Below is a small trained network, with its code and all its weights. Each question gives an input and a class and asks what happens when units are switched off, that is, made to give their printed mean instead of their output.

import numpy as np


def w(rows, s, z=0):
    codes = np.array(rows[::2]) - 128.0
    scale = np.full(codes.shape[1], s)
    scale[-1] = z or s
    return codes * scale


def f(y):
    return y / 2 * (1 + np.tanh(0.7978845608 * (y + 0.044715 * y**3)))


def log_softmax(a):
    a = a - a.max(-1, keepdims=True)
    return a - np.log(np.exp(a).sum(-1, keepdims=True))


def net(x, mask):
    res = np.array(x, float).reshape(1, 5) / 4 @ E
    y = f(res @ A[0][:, :-1].T + A[0][:, -1])
    res = res + np.where(mask, y, B[0][:, -1]) @ B[0][:, :-1]
    return log_softmax(res[-1] @ U[:, :-1].T + U[:, -1])


A, B = {}, {}
E = w([
[217,191,46,141,171,176,87],'x0',
[55,107,112,139,116,90,3],'x1',
[177,60,146,148,213,38,155],'x2',
[109,161,85,51,124,74,140],'x3',
[139,27,47,109,77,149,145],'x4',
],0.012)
A[0] = w([
[158,64,49,68,126,134,129,235],'n0',
[115,111,190,91,139,136,239,110],'n1',
[187,185,60,104,132,85,82,221],'n2',
[9,132,190,172,94,95,100,254],'n3',
[85,87,95,127,50,203,130,121],'n4',
[255,222,141,166,140,225,111,185],'n5',
],0.0083,0.002)
B[0] = w([
[147,116,37,169,55,79,121,204],'n0',
[208,142,221,65,50,109,167,197],'n1',
[109,144,65,86,184,103,144,196],'n2',
[85,168,218,157,131,141,59,236],'n3',
[143,94,105,145,38,197,74,193],'n4',
[115,196,112,193,221,188,254,253],'n5',
],0.0089,0.012)
U = w([
[135,100,44,131,145,31,128,26],'0',
[104,85,74,132,62,215,93,105],'1',
[51,207,103,12,167,95,80,180],'2',
[189,116,181,55,96,80,191,6],'3',
[2,161,214,145,122,124,65,7],'4',
[156,16,175,194,199,56,100,234],'5',
[129,158,115,194,197,195,195,227],'6',
],0.012,0.0019)

Each question gives the input, the list of numbers given to net, and the class t.
The units are the neurons (one row each of A and B). Each row of codes is followed by its name. A weight is (code - 128) times the scale printed after its matrix; where a second scale follows, it is the last column's (A, B and U).
mask holds one flag per neuron, in row order. A switched-off neuron (its flag False) gives its mean, the last column of its row in B, instead of its output. The means were averaged over made-up inputs and are rounded, as every weight is.
A unit's drop is (log p(t) with every unit on - log p(t) with that unit switched off) / (log p(t) with every unit on - log p(t) with every unit switched off).
The circuit of an input: a set's keep is (log p(t) with only the set's units on - log p(t) with every unit switched off) / (log p(t) with every unit on - log p(t) with every unit switched off). Starting from all 6 units, units are removed one at a time, each time the one whose removal leaves the highest keep (on an exact tie, the one counted first), for as long as the keep stays at least 0.8.
units of the circuit, in order: the units of the circuit, biggest drop first
k most important neurons: the k neurons with the biggest drops, biggest first
drop of u: that unit's drop, to one decimal
input [-3,-1,-4,7,-3], class 4: 3 most important neurons	n2, n3, n0
input [0,-5,3,6,8], class 0: units of the circuit, in order	n0
input [6,1,-2,3,3], class 0: units of the circuit, in order	n0, n2
input [-1,8,-2,6,3], class 4: 2 most important neurons	n3, n4
input [1,-2,-4,5,-6], class 6: 3 most important neurons	n5, n3, n1
input [8,-3,-7,4,7], class 6: 2 most important neurons	n5, n2
input [-1,-3,5,-4,0], class 3: 3 most important neurons	n1, n5, n3
input [3,-4,8,6,0], class 0: 3 most important neurons	n0, n2, n3
input [-7,6,8,-4,1], class 4: 2 most important neurons	n3, n0
input [4,1,6,-8,8], class 0: 2 most important neurons	n0, n3
input [-6,2,1,8,8], class 1: 2 most important neurons	n4, n2
input [8,-1,-4,7,3], class 6: drop of n3	0.0
input [-3,1,2,-6,-2], class 4: drop of n5	0.1
input [7,4,1,-2,4], class 0: drop of n2	0.3
input [1,-7,1,0,4], class 3: drop of n1	0.9
input [5,5,6,1,-4], class 2: units of the circuit, in order	n2
